Below is a small trained network, with its code and all its weights. Each question gives an input and a class and asks what happens when units are switched off, that is, made to give their printed mean instead of their output.

import numpy as np


def w(rows, s, z=0):
    codes = np.array(rows[::2]) - 128.0
    scale = np.full(codes.shape[1], s)
    scale[-1] = z or s
    return codes * scale


def f(y):
    return y / 2 * (1 + np.tanh(0.7978845608 * (y + 0.044715 * y**3)))


def log_softmax(a):
    a = a - a.max(-1, keepdims=True)
    return a - np.log(np.exp(a).sum(-1, keepdims=True))


def net(x, mask):
    res = np.array(x, float).reshape(1, 8) / 4 @ E
    y = f(res @ A[0][:, :-1].T + A[0][:, -1])
    res = res + np.where(mask, y, B[0][:, -1]) @ B[0][:, :-1]
    return log_softmax(res[-1] @ U[:, :-1].T + U[:, -1])


A, B = {}, {}
E = w([
[81,226,104,94,121,141,137,2,153,232,65,151],'x0',
[147,80,132,18,127,165,165,105,34,158,226,221],'x1',
[57,40,83,63,32,231,71,149,162,145,95,79],'x2',
[235,89,235,154,36,160,203,121,132,209,92,97],'x3',
[24,15,141,133,146,26,219,118,174,135,99,174],'x4',
[124,134,141,125,134,127,119,145,139,140,129,141],'x5',
[136,121,125,130,137,136,121,128,123,122,101,147],'x6',
[128,125,124,140,124,141,132,121,120,112,109,145],'x7',
],0.0065)
A[0] = w([
[158,189,174,188,180,97,178,102,107,94,147,165,25],'neuron 0',
[179,108,183,155,63,123,164,108,122,173,110,113,67],'neuron 1',
[110,166,127,184,145,138,141,119,211,123,89,64,101],'neuron 2',
[187,100,178,141,83,131,169,145,125,160,91,117,64],'neuron 3',
[91,87,129,102,83,192,109,137,154,135,111,100,85],'neuron 4',
[122,120,149,62,135,173,134,112,74,152,181,192,103],'neuron 5',
[54,174,70,121,184,122,100,116,120,80,163,155,76],'neuron 6',
[154,164,117,173,137,106,87,134,172,133,81,68,121],'neuron 7',
[176,104,190,141,108,170,206,110,150,166,123,104,88],'neuron 8',
[88,201,118,83,113,109,145,49,142,187,83,145,69],'neuron 9',
[208,198,108,132,115,204,47,140,78,105,145,104,8],'neuron 10',
[89,134,57,98,175,96,68,145,139,91,154,146,113],'neuron 11',
[138,174,155,183,166,74,148,107,94,124,163,149,21],'neuron 12',
[126,172,113,198,121,111,109,138,164,125,52,78,139],'neuron 13',
[142,122,120,76,139,152,159,95,84,146,191,190,85],'neuron 14',
[104,203,103,107,128,146,132,56,144,206,99,156,46],'neuron 15',
[146,107,121,41,133,136,165,107,72,158,161,181,85],'neuron 16',
[158,87,151,138,110,113,123,227,100,33,179,124,35],'neuron 17',
[165,186,154,158,196,83,157,128,120,127,137,164,42],'neuron 18',
[167,118,102,90,126,164,130,107,51,147,182,160,91],'neuron 19',
[74,86,104,82,107,182,79,141,161,134,120,105,113],'neuron 20',
[47,2,130,137,134,43,218,117,189,126,97,179,2],'neuron 21',
],0.0074,0.00081)
B[0] = w([
[192,108,55,55,42,150,128,130,156,225,120,127,197],'neuron 0',
[107,175,119,137,186,148,40,69,155,61,194,212,186],'neuron 1',
[110,102,143,75,148,55,113,175,192,73,75,125,195],'neuron 2',
[124,166,153,175,170,152,85,59,167,73,202,214,182],'neuron 3',
[200,100,45,71,75,158,123,94,167,208,133,151,191],'neuron 4',
[99,86,153,96,118,43,99,181,172,58,67,94,201],'neuron 5',
[126,179,126,143,176,155,82,62,155,72,201,208,215],'neuron 6',
[69,124,161,84,111,76,118,170,159,88,72,87,195],'neuron 7',
[98,200,133,142,170,151,52,44,174,71,185,168,187],'neuron 8',
[195,36,154,235,210,242,197,159,114,100,125,55,218],'neuron 9',
[6,254,172,88,140,117,220,125,26,223,89,136,238],'neuron 10',
[137,156,132,160,166,156,53,59,138,95,193,173,203],'neuron 11',
[175,84,73,95,30,157,124,124,173,179,135,137,183],'neuron 12',
[88,101,147,86,117,55,102,157,181,77,66,113,206],'neuron 13',
[112,83,157,91,119,63,115,178,195,73,89,106,196],'neuron 14',
[178,59,139,222,197,181,184,185,73,120,131,73,220],'neuron 15',
[107,111,177,94,133,34,95,188,189,64,89,103,203],'neuron 16',
[167,40,150,216,196,224,171,159,66,134,135,54,212],'neuron 17',
[211,82,33,81,40,154,163,117,156,198,145,167,192],'neuron 18',
[74,123,143,95,120,61,142,158,154,89,86,96,188],'neuron 19',
[208,101,60,88,35,180,128,100,150,198,155,151,199],'neuron 20',
[54,224,173,90,126,119,191,128,41,227,140,115,254],'neuron 21',
],0.0061,0.0082)
U = w([
[106,85,168,102,107,36,95,186,187,54,72,111,200],'0',
[128,166,139,165,173,151,46,23,158,71,221,206,2],'1',
[202,79,38,100,2,152,131,117,155,190,145,147,240],'2',
[173,41,166,234,198,196,171,181,78,111,137,74,143],'3',
[51,223,183,104,115,107,183,129,36,194,118,130,84],'4',
],0.0083,0.0003)

Each question gives the input, the list of numbers given to net, and the class t.
The units are the neurons (one row each of A and B). Each row of codes is followed by its name. A weight is (code - 128) times the scale printed after its matrix; where a second scale follows, it is the last column's (A, B and U).
mask holds one flag per neuron, in row order. A switched-off neuron (its flag False) gives its mean, the last column of its row in B, instead of its output. The means were averaged over made-up inputs and are rounded, as every weight is.
A unit's drop is (log p(t) with every unit on - log p(t) with that unit switched off) / (log p(t) with every unit on - log p(t) with every unit switched off).
The circuit of an input: a set's keep is (log p(t) with only the set's units on - log p(t) with every unit switched off) / (log p(t) with every unit on - log p(t) with every unit switched off). Starting from the 12 units with the biggest drops (on a tie, the unit counted first), units are removed one at a time, each time the one whose removal leaves the highest keep (on an exact tie, the one counted first), for as long as the keep stays at least 0.8.
circuit, biggest first: the units of the circuit, biggest drop first
unit that matters most: the unit with the biggest drop
top k neurons: the k neurons with the biggest drops, biggest first
drop when u is switched off: that unit's drop, to one decimal
input [4,4,-5,4,-4,8,-7,5], class 2: top 3 neurons -> neuron 0; neuron 18; neuron 21
input [-2,4,1,-2,7,1,-8,2], class 4: unit that matters most -> neuron 21
input [8,-7,-2,8,-6,8,5,6], class 1: top 4 neurons -> neuron 1; neuron 8; neuron 3; neuron 17
input [-6,-4,2,7,-7,-3,7,7], class 1: top 3 neurons -> neuron 3; neuron 1; neuron 8
input [7,1,5,7,-4,2,7,7], class 1: top 3 neurons -> neuron 1; neuron 8; neuron 3
input [-6,-4,2,-7,7,-2,3,4], class 1: top 3 neurons -> neuron 11; neuron 6; neuron 10
input [4,4,4,3,2,-5,2,-5], class 0: circuit, biggest first -> neuron 16; neuron 5
input [-2,5,-5,5,-1,-6,4,-1], class 0: circuit, biggest first -> neuron 16; neuron 14
input [0,-7,-8,-7,8,7,7,-8], class 2: top 3 neurons -> neuron 18; neuron 0; neuron 12
input [-5,-2,4,-6,5,-8,8,7], class 1: circuit, biggest first -> neuron 11; neuron 6
input [-3,2,-1,3,-1,-1,8,7], class 1: top 3 neurons -> neuron 9; neuron 15; neuron 3
input [-1,-1,-8,6,-5,-2,6,7], class 2: top 2 neurons -> neuron 0; neuron 18
input [8,8,3,2,6,2,-3,-2], class 0: top 4 neurons -> neuron 16; neuron 5; neuron 14; neuron 17
input [-6,5,-2,4,-8,3,-6,1], class 4: top 3 neurons -> neuron 10; neuron 9; neuron 15
input [3,5,5,3,-4,-7,-6,-2], class 0: top 3 neurons -> neuron 5; neuron 16; neuron 19
input [5,2,8,-4,8,4,-6,5], class 2: circuit, biggest first -> neuron 20
input [1,0,-7,-5,-4,6,4,-8], class 2: top 2 neurons -> neuron 18; neuron 0
input [-4,-5,4,6,3,1,8,6], class 1: drop when neuron 3 is switched off -> 0.3
input [0,6,-5,2,-5,8,1,1], class 0: drop when neuron 14 is switched off -> 0.2
input [2,5,-6,4,-6,6,6,-4], class 2: circuit, biggest first -> neuron 18
input [7,0,0,-1,-5,-7,-4,-2], class 3: drop when neuron 15 is switched off -> 0.2
